[58] [ 27  -3  34  18  -1   8  15   9  54 -44 -18 -26 -25 -34  20  25 -23  22
  -1  26 -27 -20  19   4]
[51] [-14 -11  16  -3   6   2   4  -1  45 -38  -6 -48 -36  10 -10   1 -19  -1
 -15  10 -13 -22  11  15]
[45] [-23 -32  -2 -13 -21  35   2   5   1  19 -10 -23  -4  20 -10 -25 -13 -16
  -7  21  19  -8  -4  16]
[57] [  0 -16  16 -15 -11  24   7  12  11   6 -10 -15   8  -8   1 -23  -1   3
   9  -2   6 -13   9  -9]
[57] [  0  37  -4  -5  -8   1   9 -10   2 -11  -5 -14  -5 -11  -9  -5  -3  -6
   1 -31 -17  -6 -13 -20]
[57] [-29 -10  38   0 -26  43  11  13  -4 -10 -26 -19  29 -43 -20 -11 -22  -2
  -2 -28   7   0  15  -8]
[42] [-17  20  -5  -9  31 -52 -38   5   3  -4  32   9  21  18 -16   0  28  13
  13 -53   7   3 -13  -1]
[43] [ 26  -6  51 -18   6  23  28   4  24 -35 -22 -23  -8 -38  19   0   6  -3
   0  -5 -13 -32  46 -40]
[45] [ -2  -4  -4 -25  30 -20 -24  13  53   3   2  -8  10  16  10  17  18  -1
  21 -34  26 -22 -18   1]
[42] [-20  -5  13  13  12 -12  -3   7   0 -18   1   5  16 -18 -18  10  -7  16
   1 -24  -1  18  11  10]
[51] [ -4   3  -1   8  19   0   8 -12   5 -14 -18  13  -2 -16  10  56  -6 -27
 -15  -8  14   4   2   2]
[58] [ -3   1  -2 -26   2  -8 -21  -8 -23  17  22  -5  -2  37   1 -26  28 -22
  -9   3  12 -19   0 -14]
[57] [ -6  38 -21  16  -7  -5  17 -26 -23 -15  -3  -1 -23  -3 -15  12 -15 -15
 -19  -6 -24  15 -12  -2]
[51] [ -7  12  -7   4  14  -9  26 -25 -22 -27  -1  -5 -31   4 -15   4  -5 -15
 -23   0 -22  10  20  -8]
[45] [-19  15  -2  20  -8 -17 -24  -9 -25  -7  19   2  -1  10 -14   9  -7  -3
 -20   6  -5  11 -10  19]
[58] [  0  -5  -6 -12  -1   4  12   2 -38  23   5  21  21  -2 -11 -35  17   6
  13 -18   3  16  12 -20]
[51] [ 10   3 -26 -12   2  -9   7   8   3  23   8   7   5  13  -7 -35  11  23
  28 -14  -5   9 -13  -6]
[58] [-11   7  16  -1 -15  10 -17  -6  24 -20  -2 -39 -22  10   3  13 -14 -21
 -23  16  -1 -30  -9  11]
[43] [-11  -7  18 -26  -5  31   7   9  26   1 -24 -23  14 -15  -1  -5  -1 -17
   9 -32  19 -22   0 -18]
[43] [ -5  11 -59   1  12 -28  -4   2  41  14   9  -6 -20  38 -15  -8  -9  23
  24 -11  -6  13 -48  30]
[42] [ 20  53  -4  -5  -6 -22  -8 -12 -16  -5  18  -1  -3   0   2 -15  19   2
   4 -24 -25 -10 -13 -32]
[57] [ -6  21  10  19  14 -29 -12 -11 -15 -27  13  10  -1 -10  -6  28   2   1
 -16 -11 -13   9   8   2]
[57] [ 16  10  12  -3   4 -12  -1   5  -6  -4  10   7   9 -10   4 -14  15  17
  11 -11 -12  -2  12 -19]
[58] [ 14 -19  25  -1   0  15   7   1  -9  -4  -7   6   1 -13  18   9   5  -8
  -9  25   5  -9  28 -10]
[42] [  4  -7  19  -3  -7 -18 -26  12 -37  12  35  10  19  13  -6 -46  24  26
   6   8  -7   2  18  -7]
[58] [ 14   3  44  -1  27 -32 -24   6   5 -30  19   6  11 -14  14  18  26  11
  -3 -11  -4 -16  32 -17]
[58] [-42   4 -25   7  22 -33 -25  -2  12  -7  14  -3   1  26 -30  19  -7   1
  -4 -30  11  17 -25  34]
[42] [-17 -21  24  -4  15   0 -12  -5   4 -20   0 -12  -8   8   2  24   1 -24
 -25  11  15 -14  21   9]
[58] [-32  -5   3 -32  -8   5   3   0 -15   0  16 -39  -8  31 -42 -77   8   3
   1 -27 -10  -8  11 -13]
[45] [ 12 -18 -27  10  31  -3  54  19  38   0 -32  30  15 -41 -10   9 -15  49
  49 -38  -8  45   6   4]
[43] [-17 -20  18  -5  11   1  38   0 -11 -32  -1 -21 -16  -8 -37 -46  -8  24
  -2 -13 -30  15  48  -8]
[42] [-27 -36  -6 -39  44   5   6  -9   5   6 -13   2   1  25  -1  23  21 -50
 -11 -23  47 -11  17  -7]
[45] [ -6 -29  -4 -18  18   7 -15   3  -1  28  -6  21  21  13  19  27  18 -31
  -1   1  47  -7  -2   3]
[57] [ 41  13 -15  -5  -9 -13   8  -6 -27  17  23  11 -18  21  14 -44  21  17
   8  33 -28  -2   6 -21]
[43] [ -4 -32 -25   0  17  -1   4  -8  12   8  -4   4 -25  33   8  21  -5 -18
 -13  38  17   3  -2  28]
[51] [ 30  16   4   2   0  -9   3  11  -4   9   4  23  22 -25  13  -9  15  27
  26 -16 -11   6   2 -23]
[57] [ 14 -11 -10   1   0  -6   2  -9  -9   3  12  -1 -27  27   9 -10   4  -3
 -12  44  -8  -4   8   7]
[42] [  1  17   7 -11  10 -16  -4  -8 -23  -6  14   4   4   3  -5 -11  21  -6
  -4 -22  -6  -3  12 -24]
[45] [ 27  36   9  20 -13 -32 -58  19  13  12  27  20  33 -11  28  22  15  29
  20  -4   0 -10 -36   5]
[43] [ 34  50 -29  18 -14 -33 -29  -1 -25  30  28  40  20   2  19   2  19  21
  19  -2 -12  13 -41  -7]
[58] [ -5 -17  48  10   4  12   4   7 -30 -16  -9  20  32 -45   2  17   4  -1
 -10  -9   7   9  43 -15]
[42] [-10  15 -22  11  13 -10   5   0  37 -10 -15   0  -2 -11  -7  35 -18   5
  10 -28   1  12 -27  17]
[51] [  6   5 -10   0 -16  12  24  -1 -24  11  -2   4   1  -7 -12 -37  -3  14
  10  -2 -18  16   4 -12]
[51] [-16  17 -20   9  19 -17  21 -11  13 -26  -6  -7 -19  -4 -24  12 -15   7
  -1 -28 -19  19  -4   8]
[45] [ 26  -4   2 -11 -14  23  11  -1 -13  22  -9  10   4  -5  24  -8  10 -12
   4  20   6 -11   5 -21]
[57] [ 12  -4 -31  -7   9   0  13   6   8  28  -8  23  11   2   6  -2   6   9
  26 -11  11  14 -17  -1]
[43] [-19  26 -30   5  -4 -20  -7  10  27   1   8 -14   4   7 -32 -23 -13  34
  27 -44 -15  16 -39  16]
[51] [-25  17  11  21  -8 -12   2 -18 -34 -34  14 -16 -21   1 -31  -9 -16  -1
 -32   3 -30  13  16   8]
[42] [-19  -8   2  12  31 -28  -3  -8   1 -29   8   3 -12   6 -14  27  -3   0
 -16  -5  -3  13  17  18]
[51] [  4   2 -19 -11  -2  -5   8 -14 -47  20  17  13  -8  27  -7 -35  18  -9
  -6  11  -6  10   7 -14]
[57] [-32   3  11  36 -36  22  -5   2 -57   9  -6  21  37 -35 -24   5 -26   2
 -15  -4   3  37  -3  16]
[43] [ 16 -16  18  -6   3  20  23   4 -15   5 -16  18  16 -28  13   0   8  -2
   6   1   5   3  29 -23]
[45] [ 10  -5  30  -4 -18  16  -8   7   1  -5   1 -16   1  -8  12 -13   2   0
  -6  18  -3 -22  13 -10]
[45] [-10   7   3  12  11 -12  10 -17 -28 -22   4   7 -11  -4 -13  12  -3  -8
 -21  -1 -13  15  19  -1]
[58] [ 21  31 -18 -11 -20   2  -8  -7  14  12   6 -18 -19  19  14 -15   4  -7
   4   9 -11 -24 -31 -11]
[51] [ 21   0   6  -7  11   8  28 -10   2 -13 -14   1 -17 -12  14  10   4 -11
  -4   7  -9  -7  22 -22]
[43] [ 10  -2  48   0 -13  27  -7   2 -10 -10 -15   2  21 -38  26  29   4 -25
 -16   6  14 -22  22 -22]
[42] [-13 -52  40 -23 -20  31 -53  25  26  24   4 -28  17  27  26  -2   8 -24
 -11  42  51 -48  -1  21]
[45] [ 25  36 -15  -1  -4  -8  18 -15 -11  -4   4   1 -19  -1   4 -13   6   2
   3  -3 -28  -2  -5 -24]
[43] [  5  38  15  11 -18 -21 -24  -7 -44  -7  31   4   7  -1  -7 -22  13  10
 -10  -3 -25   0   1 -15]
[ 15  72 -11 -35  -4 -17 -24  -1  45   1   8 -33   3   7   5 -16  23  -5
  28 -71  -9 -42 -51 -41] : [57]
[ -6   5 -34   7 -35  25   2   3 -26  47  -7  17  20   3  -6 -18 -12  -2
  11   5  12  21 -37  10] : [57]
[ 35 -31   3   1  27  -8  41  10 -17   3  -3  40   8 -22  10 -18  17  37
  25  10 -14  27  48 -20] : [57]
[ -3 -13  24 -12  15 -16 -40  20  31  -1  12  -5  22   5  12  11  18   7
  11 -13  23 -22  -2   5] : [57]
[-24 -50 -43 -36  64 -10  12 -19  24  12 -11   7 -31  60   4  40  17 -57
 -15   5  51  -4   4  18] : [42]
[-19  11  35  16 -11 -11 -40   8 -17 -13  16   1  29 -17  -7  11   1   5
 -12 -14   4  -2   2   6] : [57]
[ -3  17  -4  30 -13   2   1   7  36 -17 -15  -9  -2 -27  -3  30 -34  20
   6  -4 -14   9 -25  24] : [42]
[-32   0  50  39 -29  -3 -17   8  -8 -52  16 -39  -9 -20 -36 -19 -36  35
 -27  16 -39   6  24  30] : [45]
[-26  -1 -25   0   1 -12  20   5 -26   8  11   4   8   8 -48 -58  -4  36
  20 -35 -19  39   2   4] : [43]
[-41   6  24   1 -15  -8 -32 -18 -42 -23  30 -33 -18  32 -29 -22  -1 -25
 -46  13  -7 -13  13  10] : [43]
[ 30   5  16  -6  -5   5  -1  -1   5  -2   1  -2  -8  -4  26   1  11  -4
  -1  22  -6 -22  10 -18] : [58]
[-11  -5  -8   8 -19  31  27   7  11   6 -28  -6   7 -24 -13  -5 -28   8
  11  -9  -2  15 -10   8] : [51]
[ -2 -37  36  15  -8  18 -13  24   0   4  -8  14  34 -30  12  15  -7  15
   3  17  19   5  20  14] : [45]
[  8 -30   6  12  34 -24   5  -2  -3 -17   8  21 -13   6   8  24   6   8
 -10  30  -1  13  34  15] : [57]
[  6  19  25   9  28 -38 -19  -9  14 -43  15  -5 -14  -5   8  37  10  -1
 -16  -7 -14 -14  17  -4] : [51]
[-12 -14  22  17   5  -3   0  -2  -4 -27   1  -5  -8  -9  -7  16 -12   2
 -20  15  -6   5  23  15] : [42]
[ 30 -13  31  -7  18   8 -23  -8 -13  10  -8  37  19 -13  62  74  31 -54
 -23  30  45 -29  19 -21] : [51]
[  0   4   0  -5 -16  14  10   0  21  -9  -6 -31 -21   5  -6 -21 -14   4
   0   7 -15 -14  -5   1] : [58]
[-38  23 -30   9  -2  11   3 -10  16   1 -26  -3   8 -11 -19  45 -28 -28
  -5 -44  19  16 -44  19] : [57]
[-15  29  19 -30  -7 -16  -8   6   0 -18  26 -45  -2  13 -38 -80  18  25
  15 -54 -31 -20   7 -32] : [58]
[ -8  -4 -27 -15  11   6  30  -7  13   2 -13 -11 -19  13 -15 -15  -6  -4
   8 -14  -4   6  -4  -2] : [45]
[ 17  10   2  13 -10  13  37  12  -4   0 -18  16  19 -48  -8 -19 -11  38
  29 -24 -24  26   9 -18] : [58]
[ 20  39 -14  -7  -2  -9   5 -18  -5  -3   4  -4 -18   6   9  -1  10 -13
  -3  -7 -17 -12 -13 -24] : [42]
[-21 -15  30   3   8   2 -15   0 -42  -2   3  23  33 -18  -4  20  11 -19
 -18 -13  24   9  26  -5] : [58]
[ 29   0   9  -4   0  12  16   6  -7  12 -12  24  20 -29  22   3  12   4
  16  -5   3   1  12 -26] : [43]
[ 12  -9  17 -17  11  10   9  -2  43 -22 -14 -30 -27   3  17  12   0 -15
  -6  10   0 -33  12  -9] : [43]
[ -2 -28 -15 -17  29   2   8  11  26  18 -17  19  17   0   9  21   9  -5
  21 -20  33   6  -2   2] : [45]

(41) [  3  19  24 -23   2  17 -18 -41  12  12 -19  49   0 -23   4  32  20 -39
  -2   6  18  -2 -19 -29]
(52) [ -4  -8   1   3  -4  -2   3 -10  -3  14  10  -3   4   4  13  15  14  -1
  17  -7   8  15   3  -1]
(52) [ -2 -23   1  20 -15 -17  12   6   7  12  35  -7  21   4  -8  27   5  27
   8  -7  -1   4 -23  23]
(40) [-25 -43 -11 -12   8  -9  29   2   9 -25 -24  -1   4  20   5   0 -17  22
 -45 -12   5  -3  -5   9]
(40) [ 12 -21   6 -15  -8  11   0 -13  -7   9  -3  32  12 -12  -3   7  15 -21
  -7  16  16  -3  -8 -25]
(38) [ 34 -34   1   8  15   8   8  33 -17  15  -1  12   0  12  24  -6  26  17
  47 -11  47  20  67 -44]
(48) [ 13  22  14 -27  37  -4 -12  12 -12 -19 -29   6 -25 -18 -12 -31 -48  -9
 -42  24  -5   3 -11  13]
(48) [  2   2  30   2  22   8 -33 -28   2 -20 -19  11 -61  -8 -23 -19 -16   0
 -14  -9 -39  -2  -7 -16]
(48) [ 12 -15  -9  16 -17   8  -5   4   3  -6  13   5 -15   3 -23 -25   8   1
   8   4 -19 -12   1 -10]
(48) [  4  57  -7 -13   3  -4  -6  -7   6  25   9   5   5 -14  15   6   0 -36
  20  16  20  28 -17  28]
(41) [-33  17  -4  -4  -7   2   1 -19 -24  14  -5 -46  22   9  43  26  18  -7
  19 -17  -3   6  29  -6]
(52) [ 17  32  12 -21  41  -8   1  35 -28  14 -18 -15  17  -9  37   6 -18   4
  12   7  43  24  40   2]
(40) [-12  19  -1  26   0  -1 -13 -14  22  -3   7 -12 -38  15  -2  -4   9  10
  29 -29 -22  10   7   8]
(51) [  0 -13  23   8  -6   5 -18 -27   9  -5   3  19 -18  -9 -23  12   5   2
  -8  -5 -26 -14 -24 -14]
(41) [  3  23  12  10  -1  -4 -14  -5 -10  22  21 -16   4  -8   9  18   8  -1
  30  -3  -4  13   1   7]
(41) [ -7 -32   0 -13   2   2   8 -12   2 -15 -16  17  -8   3  -8  -7  -8  -2
 -34   3  -3  -4 -13  -7]
(51) [  8 -24   8   1   6  -9   2   9 -17   2  11  -7   0  -3  -6  -4 -13  14
  -9   8  -5   8  -6   7]
(41) [ -3  -1  -2 -18  -3   6   1  -9 -26  12  -4  -8  18  -7  18   3   7 -21
  -1  13   9   6   9 -11]
(51) [ -2 -52 -15   3 -28   7   7 -27   2  -1  17  19 -16   7 -21 -21  14 -16
 -11  10 -16   7 -26  -6]
(52) [ 10  57 -30  35 -17 -13  14  57  39   3  27 -18  35  11  -6   5   5  25
  40 -10  14 -23  10  37]
(48) [  1  18 -26  12 -12  -3   9  32  -4  -4  10 -30  16   9   0 -22  -4   7
  11   5  -5 -12  18  15]
(48) [ 33  63 -20 -20  24   8 -10  29  43 -34 -34  50 -47 -14 -43 -73 -45 -35
 -33  34   4 -10 -24  24]
(52) [ 10   7 -44  -3 -42  18  20   8  12  18  13  22  39   4   7  -9  42 -40
  29  19  33  -9  10 -15]
(38) [-33 -19  10  -9  -1   8  -1 -39  -2  -9 -23  -5  -5   9  17  22  13  -2
 -15 -22 -11  -5   5 -22]
(38) [ -3 -39  -6 -17 -23  10  11  -9 -15  -6  -6  13  32  -7  -9   1   7 -13
 -35  21  -1 -27 -13 -22]
(51) [ 15  40  14   3   1  13 -39 -22   4  -5   1  13 -46 -22 -32 -30 -10 -29
   1  16 -40  -7 -22  -3]
(40) [-14  27  20  -9  16   7 -20 -22   6 -15 -29   0 -21  -6   1   7  -8  -6
 -14 -11 -18 -13   1 -11]
(41) [  9   8 -12 -12  21   0  13  13  27  -8 -23  32 -18  10   8 -13  -6  -6
  -1  -5  36  19   9   3]
(52) [ 21  -1  -2  24 -22   4  -9   6   5  16  33   9   1  -4 -17   0  22   1
  35   3  -5  -3  -3  -6]
(52) [ -4  -4   5   4  -1   2  -6  -6  -5  -4  -2  -8  -6   1  -2  -1   1   4
   0  -5 -13  -6   5  -7]
(40) [ -1  24  13  17   0  -4  -8 -18  41  14  12  27 -11   0   0  38  20   4
  31 -24  12  13 -17   8]
(38) [-42   1  11  -7 -18   5  -2 -50   2   7  -7  -9  24   1  22  53  25 -10
  -5 -20 -10 -11 -12 -12]
(38) [ 39 -24  12  17  20 -18   5  52 -21  13  28  -9   5  -3  -5  -7 -16  41
  20   7  19  19  17  11]
(38) [ -9   1 -18  -9   4   8   8  -6  14 -12 -22  11 -17  14   8 -18   4 -14
  -4  -7  10   7  13  -6]
(40) [-13  11 -51 -16 -30  13  26  13  10 -16 -16   0  33  11   1 -30   7 -32
 -20  20  10 -28   5   1]
(52) [  0 -43  22   9  -1 -16   3   6 -23   1  21 -18  18  -5 -11  21 -14  36
 -20   1 -17  -7 -17   8]
(40) [-18 -40  -3  18   1  -5  11 -19  28 -11   0   9 -36  28  -2   4   9  24
   3 -35  -6  18  -3   2]
(51) [  0  27   2  -6  11  20 -22  -2 -15 -15 -32 -14 -23  -1   7 -29   1 -15
   5  -3 -17 -18  42 -33]
(51) [-22 -15 -19 -11  -2  -1  19  -6  -6  -3 -11 -16   9  16  23  -2   3  -4
  -9  -6   9  11  12   4]
(51) [  2  24  36   9  11  -6 -25  -3  -3  -2   4  -9   0 -20 -15  25 -15  18
  -7  -4 -27 -21 -17   4]
(40) [  7  11  12  19  21  -8   3  31  49 -31 -20  23 -13   9 -21  10 -16  46
 -10 -29   5 -29   3   4]
(41) [ -9  18   2  -4  -4 -12  -2  -9  -1   6  15 -10   7 -11  -7   8 -16  -7
 -14  12 -13   6 -37  33]
(52) [-10  -7 -16 -17   1 -12  27  -2  19   6   0  19  18   6  11  15  -5  -8
 -17   5  32  22 -27  29]
(52) [  0 -46   5  28 -38   5  -9 -41   2  25  46  13 -11   3 -15  18  43  -3
  35 -10 -21  13 -22 -16]
(48) [ 52 -49  15  -5  18   7 -10  -7   0  14  11  68 -56 -10 -23 -34   4 -17
  13  20  25  48 -11 -22]
(38) [  9  65  32  17 -11   4 -49 -19  -7  12  25 -15  -7 -36 -28  12  -4 -15
  17  13 -51 -25 -31   7]
(48) [-10 -25  10  -3 -19   1   0 -18 -19   7  12  -7  28  -9  -3  23   9  -1
 -14   8 -14 -15 -18  -9]
(38) [  4 -37 -22   1   4  -4  26  21  10 -10  -6   9  -6  22   4 -21  -1  14
  -3  -6  23  14  16   2]
(48) [-30  26   4 -11 -12  -1   6 -31  23  11  -7  10  34  -3  21  56  20 -15
  -2 -13  16  -6 -22   6]
(51) [ -3  17 -18 -16  14  -2  11   2   5   4 -12   3 -13   8  19 -17  -7 -19
   4   3  24  32   7  16]
(40) [  2  19 -24   2  -1   3  10  42   9 -30 -20 -14  12   8 -12 -33 -19  12
 -20   6  -6 -38  19   5]
(51) [ -7 -32 -25  10 -40  -1  14   7 -23   2  30 -31  33   4 -13 -15   6   1
 -10  19 -26 -20 -11   7]
(41) [-28 -22   9   0   2  -5   1 -28  -8  -1  -3 -20  -8  10  13  18   1  11
  -9 -19 -17  10  -4   1]
(51) [-25  16  -1 -10   5  -5  -3 -10 -21  -6  -9 -40   2   0  13  -3 -18  -3
 -19   1 -23   0   0  16]
(38) [-19  -8 -34 -11   3 -21  49  20  24  10   2   1  35  25  35  22   0   9
   0 -11  57  36  -2  41]
(41) [-13  -5  -1 -23   3   5   6 -20  -1  -3 -21  12   4  -1  12   6   1 -19
 -20   4  11   4  -6  -8]
(38) [-19  20 -11  -4  -8  -2  -1 -17  19 -14  -5  -1 -10   1 -14  -9 -13 -14
 -24   3 -23  -8 -32  24]
(48) [ -6  -9 -13  15 -25   5   6  -1  10  -1  12  -2  14   8  -6   5  19   4
  10  -7  -7 -18   1  -6]
(40) [-21  -8 -22  -3   1  -3  19  12  10 -27 -21 -16   0  19   1 -19 -15  13
 -28  -8  -8 -15   8  11]
(41) [ 16   5  -3  -2   5   2   2  12  14  -4  -4  24  -6  -3 -11 -11  -4  -4
  -1   7  13  -1  -3  -1]
[ 11  22 -17   6 -18  16 -13   3 -12   4   8 -10  -6  -3  -7 -33  13 -25
  23  14 -16 -10  17 -14] : (40)
[ 18  34  13  12   9  -1 -27  17 -32   9  15 -37 -11 -14  -3 -19 -13   3
  24  10 -25   1  19   3] : (40)
[-23  -3   0  11  14 -22   9   2   0   0   9 -37  -9  16  14  11 -18  30
   0 -22 -10  25  -3  37] : (40)
[-17  48   6 -13  25  18  -7 -22  42 -10 -55  32 -22  11  34  25  23 -17
  19 -38  35   1  37 -32] : (51)
[-28 -30 -10  31 -35  -9  10 -27  31  -3  31  -5  -1  18 -20  22  17  20
   1 -24 -32  -9 -38  21] : (52)
[-22 -40 -19  -6  -7 -20  43  -1  15  12  11   5  34  21  24  35   7  14
  -9 -12  39  29 -18  29] : (51)
[ 25 -11  -4   0  -4  -3   2  22   7 -10  10  22  -2 -11 -36 -27 -20   1
 -23  26  -6 -13 -28  12] : (41)
[ -5  25  15  13  15   3 -18   1 -22  15  -1 -39  -8   6  34  14  15  12
  47 -26  -1  14  52 -18] : (52)
[ -1 -36  12  10  20 -30   9  20 -42  14  30 -52   0   6  13   1 -28  41
   1  -2  -9  40   3  35] : (40)
[  0   7  -5  -2   6 -14  12   5  28  -3   4  19  -3   1 -11   4 -16   4
 -14   2  11  11 -32  33] : (52)
[ 10  12  16   9  36 -18  -6  22  -5   3   4 -18 -26   3   8  -3 -25  29
  14 -13   4  31  13  23] : (38)
[ 13 -45 -36  -9  -8  18  21  -3   8  -2 -12  37 -27  23   7 -44  26 -27
  14   3  33  27  28 -29] : (51)
[ 26  44 -22 -14   8   0  14  51  10  -1 -10  14  30  -8   2 -19 -13 -13
   1  26  40 -10  12  13] : (52)
[-25 -48   6   4  15 -18  21  -4   1  -9  -5 -17  -7  24  15  19 -10  40
 -17 -29   1  19   3  13] : (38)
[-22  52   9  -8   5  -9 -13 -26 -10  23   9 -30   8 -11  26  29  -3 -19
  14  -1  -6  23 -15  28] : (40)
[ 19  30 -12  15 -26  19 -17  14   2  -2   9   1   6  -9 -22 -25  17 -18
  22  14 -17 -37  13 -21] : (51)
[-14  -6 -31 -22 -13  -7  30  15 -17   1  -1 -21  45   4  16  -7 -10 -13
 -26  23  15  -1  -6  22] : (40)
[ 12  -4  29   2  12   5 -27 -17 -24  10   5  -2 -24 -14  -3   0   1  -3
  12   2 -16  11   5 -19] : (40)
[  9  26  38 -27  34  -2 -31 -37 -18  19  -7  18 -36 -29   6   7 -19 -32
  -7  17   0  42 -28   7] : (48)
[ 27 -40   7  16 -16   8 -10  14 -21  -3  19   3  -2  -7 -30 -22   6  12
   2  15 -22 -23   5 -27] : (51)
[  3 -12   7   2  16  -2  -4  14 -12 -16 -12 -14 -17   4  -5 -19 -18  19
 -13  -3 -13  -5  16  -4] : (48)
[ 21  65   1   9  32 -18  -1  44  29   5   4   2  -6  -3   4   1 -23  17
  26  -5  29  19   5  41] : (52)
[-13  -8  -9  12 -32   7   7  -9  16  -1   8   3  29   5  -5  24  26   3
   5 -10  -5 -31  -5 -12] : (51)
